cols: L H P B U
Vor: [144 146 187 114 100]
revod: [151 146 108  83 127]
pir: [151 175 108  83 127]
pir?
[151 175 108  83 127]
col: [127 127]
U
[151 175 108  83 127]
pir
shift -1: [151 146 108  83]
[150 145 107  82]
col: [83 83]
B

cols: S Y A G C
revod: [157 179  64  86 157]
pir: [192 198  68 140 177]
Par: [ 95  85 171 141 101]
at: [ 86 157]
revod, 3
Par?
[ 95  85 171 141 101]
col: [198  85]
Y
revod?
[157 179  64  86 157]
col: [157 192]
S
pir?
[192 198  68 140 177]

cols: Q D W E R T
peg: [129 183 112 140  65 125]
rured: [123 156 153 116 142 129]
mas: [129 183 112 140 190 139]
mopi: [124 134 136 130 137 152]
Kiv: [129 183 112 124 142 140]
pir: [130 133 124 160 146 120]
Vor: [152 124 110 121 130 121]
paga: [114 138 117 132  93 118]
Par: [131 131 135 133 112 147]
Zuked: [125  71 116 127 162 150]
revod: [129 129 149 145 123 126]
kuzon: [133 199 150 139  96 110]
shift -1: [93]
[92]
col: [160 121 132]
E
at: [130 133]
pir, 0
at: [124 134]
mopi, 0

cols: Z J N V X K
Vor: [138  94  70  87 167 149]
Zuked: [159  98 130 159  98 131]
paga: [ 76 166 134 159  98 131]
[ 76 166 134 159  98 131]
paga
col: [138 159]
Z
shift -1: [159  98]
[158  97]

cols: Midam Nuseg mefu Dokos tobim nuro
kuzon: [134 118 132 127 129 131]
mopi: [ 85 155 172  73 117 117]
Vor: [148  82 155 172  73  93]
Kiv: [141  99 144 153  96 108]
at: [118 132 127]
kuzon, 1
at: [ 82 155 172  73]
Vor, 1

cols: matik nez vozo gorit Medi runuv rukof
mas: [ 97 160  94 141  96 148 153]
Kiv: [114 104 100 138 113 114 128]
mopi: [142 124 110 130 110 129 138]
Par: [144 116 155 116 159 127 127]
pir: [157 110 188 117 177 125 129]
kuzon: [107 138 108 132 106 134 127]
revod: [141  97 135 112 145 106 107]
peg: [107 124 110 130 110 129 138]
Zuked: [140 114 145 109 149 119 115]
paga: [184  86 172 102 167  83  94]
rured: [140 102 160 111 145 107 108]
Vor: [ 97 161  89 149  95 158 167]
shift -1: [114]
[113]
shift -1: [145]
[144]

cols: Gis did buke seb bepef kiz rolev vepe
rured: [129 124 132 133 132 127 127 122]
Par: [139 112 139 138 125 134 133 120]
mopi: [122 138 121 123 128 127 127 134]
Zuked: [156 124 127 127 133 132 132 110]
Kiv: [124 133 123 125 129 127 127 131]
kuzon: [131 124 132 133 125 129 131 126]
paga: [139 139 118 120 135 141 142 111]
pir: [135 117 136 133 128 131 130 122]
revod: [135 118 139 139 120 130 134 125]
Vor: [170  72 173 162 106 151 150 103]
mas: [155  90 159 155 115 142 142 109]
peg: [122 134 123 125 135 124 123 127]
at: [124 132 133 132 127 127]
rured, 1
col: [134 110 131 126]
vepe
at: [135 118 139 139 120]
revod, 0
col: [170 155 122]
Gis
rured?
[129 124 132 133 132 127 127 122]

cols: pom foto mev Meva rapo
kuzon: [141 124 118 134 140]
pir: [119  60 121 105 151]
Par: [110 138 140 130 138]
Vor: [135 123 111 129 140]
revod: [125 128 124 144 131]
peg: [139 126 113 125 127]
mas: [108 139 146 125 133]
Zuked: [147  76 108 112 152]
Kiv: [107 152 162 109 110]
Vor?
[135 123 111 129 140]
shift -1: [108 139 146]
[107 138 145]
shift +1: [138]
[139]
Zuked?
[147  76 108 112 152]

cols: Nuka damip kamek luduf
peg: [132 132 182 178]
revod: [132 132 108 103]
mas: [166 157  98 153]
shift -1: [132 132 182]
[131 131 181]
shift -1: [98]
[97]
at: [157  98 153]
mas, 1
at: [132 108]
revod, 1
shift +1: [132]
[133]
shift -1: [132 182]
[131 181]
at: [132 132 108]
revod, 0

cols: Kab mon fadiv bimuv dod remiv Mufus
revod: [ 99 152 153  72 110 125 153]
paga: [110 143 143  69 107 120 150]
Vor: [133 103 110 123 118 109 137]
Vor?
[133 103 110 123 118 109 137]
at: [110 123 118 109 137]
Vor, 2
paga?
[110 143 143  69 107 120 150]

cols: Ror tad pez Kul suvur dipeb dof Nevut nefu Soko
kuzon: [111 173 168 169 113  88 187 174 154 158]
mopi: [115 139 129 149 129 115 147 134 119 158]
pir: [123 157 139 152 123 110 150 152 134 142]
paga: [129 149 129 115 139 115 189 187 154 155]
kuzon?
[111 173 168 169 113  88 187 174 154 158]
at: [115 139 129 149 129 115]
mopi, 0
shift -1: [139 115 189 187]
[138 114 188 186]

